Table B holds the same points as the rows below and some others, measured another way and shuffled. Each row below is followed by which row of B it is.
B:
1: [ -82  172   -6  -57   32   24 -149  -14   -9   44   19  -18  -95  -79
  -30 -220  111 -114  111  -95   77   25 -184]
2: [  -8    5  -42  -78  132   28  101   60  151    7    7  131   20   50
   24   67   45 -178  -81  133 -136 -134  287]
3: [   6  189   33 -122   -2   67  -30   97   32  -38   23    5   87  -63
   28 -101   92  -64  -16    3  -57  -48  -10]
4: [ 79 -32 -80 -80  -4   7  99   8  45  15  45 132 117 -36  49  65  -6 -10
 -10  22 -95 -86  51]
5: [ -98  121   64 -104 -118  -46   60    9 -184   53   36  -62  174   18
  -48   51   54  182   54  -32   31 -117 -102]
6: [ -62   42  -21    5  239 -205  -90  166  265  -75  -10  -66  -65  108
    1   55   -4 -179  193  115   66 -241  337]
7: [  98   76  -35 -120   26   21   71   16  -31    6   24   83   46  -53
   34  -45   23    1 -145   53 -165   64 -134]
8: [ 160 -183 -347   16   40 -276  -82 -184  -65   57  118   17  -51  -93
  -11  -35 -173   82  -42   -9 -122  182 -392]
9: [ -75  195   78  -76  180  -37  -53  177  182  -65  -10  -60  -39   56
    6  -25   85 -188   62  103    2 -157  238]
10: [   6  -55  -47 -101 -136  119  174 -114 -132  130    4  236  169  -52
   13    3   66   78  -48  -66  -66  -70  -67]
11: [ -45  227   94 -103   20  -14  -19  153   45  -51   70 -115   62   -2
   12   56   65  -30  108   29   17 -117   39]
12: [  27  103 -130  -89   41 -150  -87  -59 -136   19   99 -123  -30  -41
  -57  -99  -30   51 -198   78 -174  176 -334]
13: [-186  233  122  -54  162   -2 -106  162  172  -24  -23  -72  -90   65
  -38  -73  148 -230  176   38  116 -201  253]
14: [ 108 -152 -220  -43  -27  -95   28 -140  -70   76   11  164   73  -73
   13  -82  -55   69  -67  -33 -105   44 -200]
15: [ -20   -8  -71 -108 -170 -133  132  -22 -214   40  122  -68  299   33
  -33  205  -60  286  -66   46 -106 -123  -59]
16: [  95  -18  -87  -86  -74   -7   67  -55  -82   47   31  126  114  -82
   35  -28   -6   85  -28  -46  -80   16 -190]
17: [  22  -71  -30  -74 -215  198  179 -143 -117  164   20  312  159 -119
   53   15   83   67  146 -201   56  -88 -129]
18: [ -36  -28  -82    9 -117   14  -51  -64   36   90   53  116   64 -104
   23  -24   39  -22  379 -223  216 -163  -54]
19: [  25   18 -111  -65   -4  -61  -32  -44  -34   34   51   28   28  -57
   -6  -62   -1    4   -1  -17  -50   20 -150]
20: [-220  -54    9   -2  170 -348   19   16  -80   62  -83 -108    6  248
 -138   77  -11  118   14  165   58 -259  211]
21: [  67    2  -59 -110 -102   32   67  -19  -83   27    0  129  179  -76
   32  -68   27   93  -43  -48  -80  -36 -116]
22: [-197  -46 -154   -4  189  -62   38 -167   23  179  127   17 -226  112
 -125  132   23 -239 -106  158  -99   -7  119]
23: [  44  167  -43  -88  324 -145  -39  179  225 -116   91 -149 -153   74
    4   96  -33 -243 -177  299 -231   24  172]
24: [ -91  -17   23  -97  -68   81  118  -63 -123  122 -109  216  141    8
  -27 -126  129   60  -33  -52    3 -148   27]
25: [ -12 -259 -266   -8  -78   -5  192 -323 -158  254  118  255   -1  -22
  -48  147  -49   24  -69  -29  -99   35 -157]
26: [  61    7  -98  -76   58 -158   12    0  -57    1   25   -7   40    2
   -7  -15  -40   71 -108   79 -132   25 -134]
27: [ -27   85  -95    9  300 -243 -139  126  257  -75   88 -165 -198   76
  -20   81  -55 -235  110  164  -13  -75  173]
28: [-110  246   14  -70  -40  -63 -161   88    0  -32  153 -232   45  -51
  -40    1   51  -31  185  -48   85  -81  -79]
29: [ -20  -53  -81  -36  -89   33   37  -90  -37  104   20  164   86  -65
    8  -31   43   12  147 -127   67  -99  -60]
30: [  84  130  -62 -154   34   -8    8   12  -88  -16   32    6   55  -58
    0 -131   27    9 -295  108 -254  143 -212]
31: [   2 -175 -251   41  -98  -69  -38 -249  -67  176  103  148  -20 -118
  -20  -26  -45   16  232 -200  109    9 -264]
32: [-117  192   95  -41    6 -142  -98  228  141  -99   81 -214  138   54
    5  146   26   -4  361  -18  186 -330  253]
33: [ 105   37   76 -161 -201  256  212   38  -49   36  -59  313  307 -119
  121  -57  120   84   15 -122  -50 -135    4]
34: [ 182  -87 -179  -78  -44   11  104  -57   32   25   97  171  111 -106
   83   75  -60    3  -54    1 -164   34 -103]
35: [-235  -16 -138  -50 -213 -292  185 -136 -322  144  454 -387  221  162
 -175  734 -182  319   23  152  -75 -167   -3]
36: [ 128  153   -2 -141   -6   51  -32  144   74 -102  -18   52  155 -111
   83 -163   55  -35  -58    0 -117  -30  -32]
37: [-190  123  -70  -27  -94 -200  -50  -10 -103   42  302 -335   79   61
 -106  341  -69   92  193   32   66 -143  -16]
38: [  28   77  -64  -94   57 -137   11   -8  -98    4   73  -80    2    9
  -30   15  -34   71 -149  106 -152   75 -190]
39: [-263  -62   67    8  291 -371  -10   96   15   29 -245  -45  -24  319
 -140  -69   54   52   10  206   95 -363  408]
40: [-115  -22 -231   19  402 -331  -73  -84   92   61  171 -198 -362  178
 -144  166 -113 -248 -234  348 -224  113   62]
41: [  38 -137  -80  -11  225 -342   54   60   45  -24 -129   39   30  160
  -22   21  -83   97  -62  184  -74 -163  161]
42: [  77  124  -37 -115  -67  -67  -78   94  -36  -71   11  -44  186  -83
   33 -140   16   99    4  -37  -49  -39 -142]
43: [  82    2 -146  -44   14 -125  -53  -53  -38   25   71    0  -10  -75
    7  -52  -46   35   21  -23  -54   74 -250]
44: [-102  119  -53  -94  -28  -79  -27  -68 -179   78  110 -118    9    0
  -86   -9   28   65  -96   36  -81   54 -216]
45: [  7  69 -19 -85  65 -93  14  31 -29   7   8  -9  16  13 -14 -18  11  19
 -50  67 -74 -16 -68]
46: [  37   96  143 -151 -155   45  174  116 -116  -16  -62  101  330   -6
   59   41   68  231   35  -36  -14 -209   26]
47: [ 100 -225 -394   80   65 -334 -155 -162   64   51  147  -22  -71  -69
  -15   32 -193   -9  169  -48   12   41 -200]
48: [-260   50 -118  -28   89 -251   -5  -89 -130  112  231 -284  -70  169
 -186  287  -58    1  -86  203  -83  -68   52]
49: [  10  201   49 -107   30   -8  -29   85  -14  -27   39  -55   13  -48
    9  -61   63  -14   16   11  -39   12 -130]
50: [  58  135   31 -113 -181  147  -30   32  -46    8   -7  125  193 -173
   71 -187  107   56  169 -208   79  -61 -193]
51: [  34 -177 -110    3  229 -172   46  -20  110   43 -167  231  -66   85
    9 -115   -4  -67  -24   92  -37 -124  153]
52: [  22  193   13  -96  119  -97  -63  134   61  -78   63 -125  -28   -2
    5   -8    9  -65  -27  104  -86    5  -35]
53: [  82  176   -3  -57   -1 -100 -166   91   20  -68   18  -78   11 -125
   42 -181   15   42  212 -122   94   29 -292]
54: [  56  318  -48 -178 -360  381  -32  -37  -71   31  365  -32  179 -338
   81   55   98  -99  129 -236  -50  130 -366]
55: [  26  174   11  -94   77  -60  -96   87   19  -51    1  -58  -11  -49
    9 -154   54  -33   -6   13  -36   21 -136]
56: [-134    7   52  -63  136 -312   57   85 -105    2 -100 -107   97  223
  -95   66  -10  193  -72  187  -26 -222  161]
57: [  86   56 -122 -125   85 -131   13   11  -71  -26   47  -39   52    3
  -20  -48  -36   43 -309  175 -273  106 -137]
58: [  46  166  -10 -137    1   12    6   81   -6  -41   80  -38   78  -59
   25  -12   30  -20  -89   56 -137   17  -84]
59: [ 134 -203 -258  -33 -117   13  120 -179  -26  112  106  249  133 -120
   54   79  -74   26   11  -80 -109    3 -114]
60: [  54  115  -79  -59  -36  -91 -145   52   13  -47   70  -79   77 -112
   29 -111   -4   26  132  -85   30   -5 -193]
61: [-226  240   18  -40  150  -14 -112   32   86   48  170 -187 -201   45
  -92   75   90 -264  109   66   41  -52   86]
62: [ -99  120  -99   22  -19 -367 -180   57  -19  -46  273 -413   28   28
  -73  271 -139  120  345  -14  155 -121 -119]
63: [  26   88   12  -86   12 -158  -61  115  -19  -71  -71  -48  147    6
    9 -125   17  126   44    5   10 -116  -44]
64: [-127 -105 -128  -77  295 -275  148 -120 -176  124  -47   -5 -127  257
 -168   49  -38   29 -539  394 -353   62   53]
65: [ -79   95  -15 -109   57   16   50   16  -19   38   35   17   44   44
  -41   -4   73  -71 -157  116 -138  -60   92]
66: [  37  191  -30 -154   70  116   44   50   41  -13  122    4  -17  -60
   16   16   58 -177 -231  133 -251   93  -34]
67: [ -23   78 -195  -23  151 -405 -139   40   -6  -65  245 -384  -61   83
  -88  218 -173   43  -72  220 -146   48  -97]
68: [ -22  -91 -125  -39   39    8   98  -37  101   71   62  156   56   18
   10  117    8 -124   27   41  -63 -151  217]
69: [-139  232   32  -55  184  -51 -149  141  167  -47   62 -152 -118   40
  -40  -44   93 -248   88   88   25 -110  169]
70: [  21  -16  -16  -59   15 -117    4   51   -7   -2 -106   84  129   12
   15 -122   22   96   76  -33   37 -149   14]
71: [  51   93  -35  -82  170  -87  -23  114  132  -67    2   -5  -29   12
   21  -37   10 -122  -69  131 -117  -36   85]
72: [ -73  181   77 -167 -167  236  118  -83 -225  131   52  112  106  -95
  -22  -76  163   49  -98  -83  -72   50 -245]

[ 163  145 -135  192   31 -185   59  206 -105  165  117 -110 -329   25
  -89  192 -256  255   31 -147   23   87  126 -112  120] | 2
[ -42  -40 -253  103   82  -65 -170  -71  -53  114  142 -229  -98 -152
  128  113  -19  283 -254 -198  123  146  120 -114    1] | 6
[ 178  -32   47  -77   24   94 -271  339  -76  -39 -182 -146  -87 -129
 -204 -129  -16   48  -97 -156  156  -13   26  103 -211] | 37
[ 227  113  201   51   25  -61  217  202  -85    3   62  106 -128  -63
 -186  -20 -186  -21  104 -129  -59   23   70   66   19] | 58
[  18    2 -103   76  128 -179 -141 -111  -94  102  167  -59   17 -235
   19   84 -136  269 -133  -14   58  127  191 -139   83] | 23
[ -77 -103   34 -104  150   60    3 -243  -24   20   48   69  124  -31
   15  -50  217  -34 -213   38   36   66   21  -59  -80] | 60
[ 274  151  117  109   20 -133  102  254 -136   34  131  116 -205  -16
 -232   66 -308   80  137   26  -81   72  157  -46   50] | 66
[-186  -75 -146 -220   63   35  -49 -219  127  151  113  270   40  155
   -3   42  224  -67 -198  127  -13  163   45 -162   10] | 50
[  56   14  -20  -16  -87 -103  226   36   94  162  -96  191 -170  155
    6  238  -46   38  158  -75  -79   32   -1   55  204] | 24
[ -12   66  -89   27  229 -110  -67   55  -64  105   92 -223  -29 -285
  -72 -151    5  167 -280 -379  224   52   81  -62  -29] | 32
[-213 -285 -335 -111 -296  -27 -191 -183  331  173 -181   96   69 -158
  426  381   44  227  -21 -257  -10  153   33  178  240] | 39
[ -26  -13 -218   12  -16  -83 -189   17   36  120  190   22  -81 -140
   42  122 -140  202 -136  -84   24  204  177 -113   63] | 9
[  77  -63  115  -22 -156  -68  227   94  145   56 -231  101    3 -200
  105  131  -79   42  173 -417  -31  -42  -28  326  198] | 56
[ -60 -203 -136  -72   56  173 -116 -257  -76   53 -138  -41  -84  383
   72  183  384   14 -190  298   22   39  -79 -115 -167] | 31
[ -47 -134  -86 -121  -34   77 -100 -129   50   57  -30  144   -1  121
   46  124  141    2  -96  131  -27  112   31  -45  -40] | 19
[ -65 -181  -64 -133  -65  110 -153 -211   53   18   60  228   84   73
   85  142  112   -3 -102  253  -95  164   90  -58  -49] | 1
[ -84 -136 -230   58 -116  -16   68 -217   83  154   -5   23 -128  159
  271  370   85  173  -30  -34  -68  121   15  -16  142] | 51
[-179  -97  -25 -186  152  -36   19 -308   88  111   38  180  192  -70
   42  -31  222  -22 -203  -15   53   82   32  -64   50] | 42
[ 180  -23    7 -180   53  -19 -380  476  -18   68 -496 -199 -118  -95
 -321 -144   36   96  -35 -216  301 -145  -56  153 -119] | 35
[ 399  294  291   50  237    0  107  457 -319  -58  191   44 -303  137
 -595 -257 -198 -121   -2  128    5   11  108 -159 -247] | 54
[-139 -370 -290 -255 -437   17 -389 -135  356  146 -311  388   88   80
  307  514    3  157  163  235 -141  168   73  132  233] | 64
[ 267  -25  306  269  235  132  345  -90 -398 -150 -147 -395 -145  115
  -19  -25  211   25  -73  -76   56 -176 -135  103 -241] | 47
[ 257   73  144  304  171  -80  156   51 -304  -57  101 -327 -128 -219
  -31    5 -171  218  -57 -223   60  -11   91   25  -59] | 27
[ 161   33  275   64   50  -32  326  -33  -94  -46   55  127   12 -111
  -46   -1  -77  -41   82 -108 -100    1   41  114   34] | 55
[ 141  -49  -89   39  -14  -17 -309  120 -110   14   57  -51  -92  -90
  -72  105 -167  195  -67  119   22  139  172  -84  -77] | 61
[ 236  164  -70  244   91 -147  125  243 -196  135   24 -236 -399  117
 -142  147 -173  228   19 -157   67    9   47  -83   42] | 68
[ 203   83  217  -39   13  -47  239  319    8   50 -246   40 -146  -36
 -219  -68  -46  -63  141 -335   51 -110  -68  219   37] | 15
[ 150   47  155 -108  -77  -80  185  132   58   91  -75  376 -107  164
 -197  125 -107  -90  227  122 -143   28   44   38  131] | 72
[ -96 -208  -34 -248  -46   28 -213 -186  127   64 -166  266  170   23
   38  110  166   -3  -39  212  -18   68   37   17   30] | 44
[-119 -176  -90 -214  -70    5 -159 -198  154   96  -51  286  137   -4
   87  152  105   16  -53  144  -47  132   69  -13   82] | 57
[-227  -40 -230 -292  -44  -78  -51  -32  319  265   -6  333    1   35
    7   74  120  -24 -102 -165   34  155   32  -52  192] | 46
